Here is a tiny trained network, its code and every weight. The questions are about switching its units off for an input and a class, where a switched-off unit gives its printed mean instead of its output.

import numpy as np


def w(rows, s, z=0):
    codes = np.array(rows[::2]) - 128.0
    scale = np.full(codes.shape[1], s)
    scale[-1] = z or s
    return codes * scale


def f(y):
    return np.maximum(y, 0)


def log_softmax(a):
    a = a - a.max(-1, keepdims=True)
    return a - np.log(np.exp(a).sum(-1, keepdims=True))


def net(x, mask):
    res = np.array(x, float).reshape(1, 6) / 4 @ E
    y = f(res @ A[0][:, :-1].T + A[0][:, -1])
    res = res + np.where(mask, y, B[0][:, -1]) @ B[0][:, :-1]
    return log_softmax(res[-1] @ U[:, :-1].T + U[:, -1])


A, B = {}, {}
E = w([
[154,133,133,127,170,112,90,161,95],'x0',
[85,117,144,114,96,162,175,100,164],'x1',
[84,35,87,192,206,122,201,110,76],'x2',
[245,112,235,200,144,173,165,64,136],'x3',
[124,150,136,141,161,153,94,172,125],'x4',
[79,104,200,192,4,83,121,250,73],'x5',
],0.012)
A[0] = w([
[87,163,146,60,57,78,90,191,150,150],'n1',
[183,118,153,210,241,152,178,55,174,126],'n2',
[74,149,174,210,118,100,143,108,91,162],'n3',
[88,97,199,226,77,83,163,185,69,66],'n4',
[133,151,72,23,186,155,68,46,183,72],'n5',
[186,212,166,67,88,129,92,116,184,209],'n6',
[18,99,14,46,139,112,97,144,93,156],'n7',
[70,163,121,67,22,65,96,205,111,148],'n8',
[248,171,254,158,115,125,195,129,145,128],'n9',
[135,169,194,129,173,122,168,130,115,150],'n10',
[220,207,180,35,57,169,39,89,184,68],'n11',
[184,87,120,128,140,169,120,83,150,94],'n12',
[90,111,16,52,151,137,161,179,111,52],'n13',
[199,137,231,158,91,137,136,112,126,5],'n14',
[118,220,102,64,200,115,136,74,153,221],'n15',
[38,47,72,127,113,113,112,150,89,84],'n16',
],0.0092,0.014)
B[0] = w([
[227,116,104,28,155,182,214,157,79,216],'n1',
[183,112,27,75,142,211,114,155,83,230],'n2',
[94,165,122,93,143,107,102,133,152,180],'n3',
[42,115,216,225,77,86,49,85,138,200],'n4',
[60,181,193,106,179,62,125,192,235,220],'n5',
[82,180,178,150,230,19,193,192,195,249],'n6',
[13,146,244,171,139,81,44,125,168,234],'n7',
[184,104,117,28,158,180,210,222,103,233],'n8',
[143,123,173,194,85,154,103,104,179,228],'n9',
[157,119,116,152,142,174,110,148,120,166],'n10',
[78,54,183,188,17,128,2,61,77,228],'n11',
[134,135,101,118,132,170,148,169,74,165],'n12',
[89,107,136,188,12,169,86,74,53,174],'n13',
[85,180,177,98,199,53,136,184,200,166],'n14',
[103,82,134,218,62,199,67,93,76,251],'n15',
[166,156,147,128,174,72,142,134,137,174],'n16',
],0.0095,0.019)
U = w([
[81,186,169,137,199,10,171,172,176,253],'0',
[104,64,152,211,69,150,96,74,64,214],'1',
[208,113,56,37,160,186,244,170,59,72],'2',
],0.012,0.00033)

Each question gives the input, the list of numbers given to net, and the class t.
The units are the neurons (one row each of A and B). Each row of codes is followed by its name. A weight is (code - 128) times the scale printed after its matrix; where a second scale follows, it is the last column's (A, B and U).
mask holds one flag per neuron, in row order. A switched-off neuron (its flag False) gives its mean, the last column of its row in B, instead of its output. The means were averaged over made-up inputs and are rounded, as every weight is.
A unit's drop is (log p(t) with every unit on - log p(t) with that unit switched off) / (log p(t) with every unit on - log p(t) with every unit switched off).
The circuit of an input: a set's keep is (log p(t) with only the set's units on - log p(t) with every unit switched off) / (log p(t) with every unit on - log p(t) with every unit switched off). Starting from the 12 units with the biggest drops (on a tie, the unit counted first), units are removed one at a time, each time the one whose removal leaves the highest keep (on an exact tie, the one counted first), for as long as the keep stays at least 0.8.
circuit, biggest first: the units of the circuit, biggest drop first
most important unit: the unit with the biggest drop
k most important neurons: the k neurons with the biggest drops, biggest first
drop when u is switched off: that unit's drop, to one decimal
input [-7,-6,-2,-3,3,8], class 2: circuit, biggest first => [n8]
input [5,0,-5,8,-1,4], class 0: 3 most important neurons => [n14 n6 n15]
input [1,-2,-2,3,-1,-8], class 1: 2 most important neurons => [n15 n11]
input [7,-5,5,0,0,-3], class 1: 3 most important neurons => [n8 n1 n6]
input [7,0,-6,-8,8,1], class 2: 3 most important neurons => [n1 n8 n4]
input [-6,1,8,-3,-1,7], class 0: 3 most important neurons => [n15 n16 n11]
input [7,-1,8,-3,0,0], class 1: 3 most important neurons => [n6 n5 n13]
input [8,-7,-1,8,8,3], class 0: 3 most important neurons => [n14 n15 n13]
input [-4,7,6,-6,0,5], class 0: 2 most important neurons => [n16 n15]
input [-8,4,0,3,1,5], class 0: 2 most important neurons => [n15 n11]
input [-5,-2,-8,-8,-8,2], class 2: 2 most important neurons => [n1 n8]
input [5,-8,0,-6,1,3], class 2: 3 most important neurons => [n8 n1 n6]
input [1,-5,-7,-2,-5,1], class 2: drop when n1 is switched off => 0.5
input [0,-5,1,-3,6,-7], class 1: most important unit => n15
input [5,3,-8,4,7,-2], class 1: drop when n15 is switched off => 0.3
input [1,-1,-7,7,0,-8], class 1: drop when n5 is switched off => 0.0
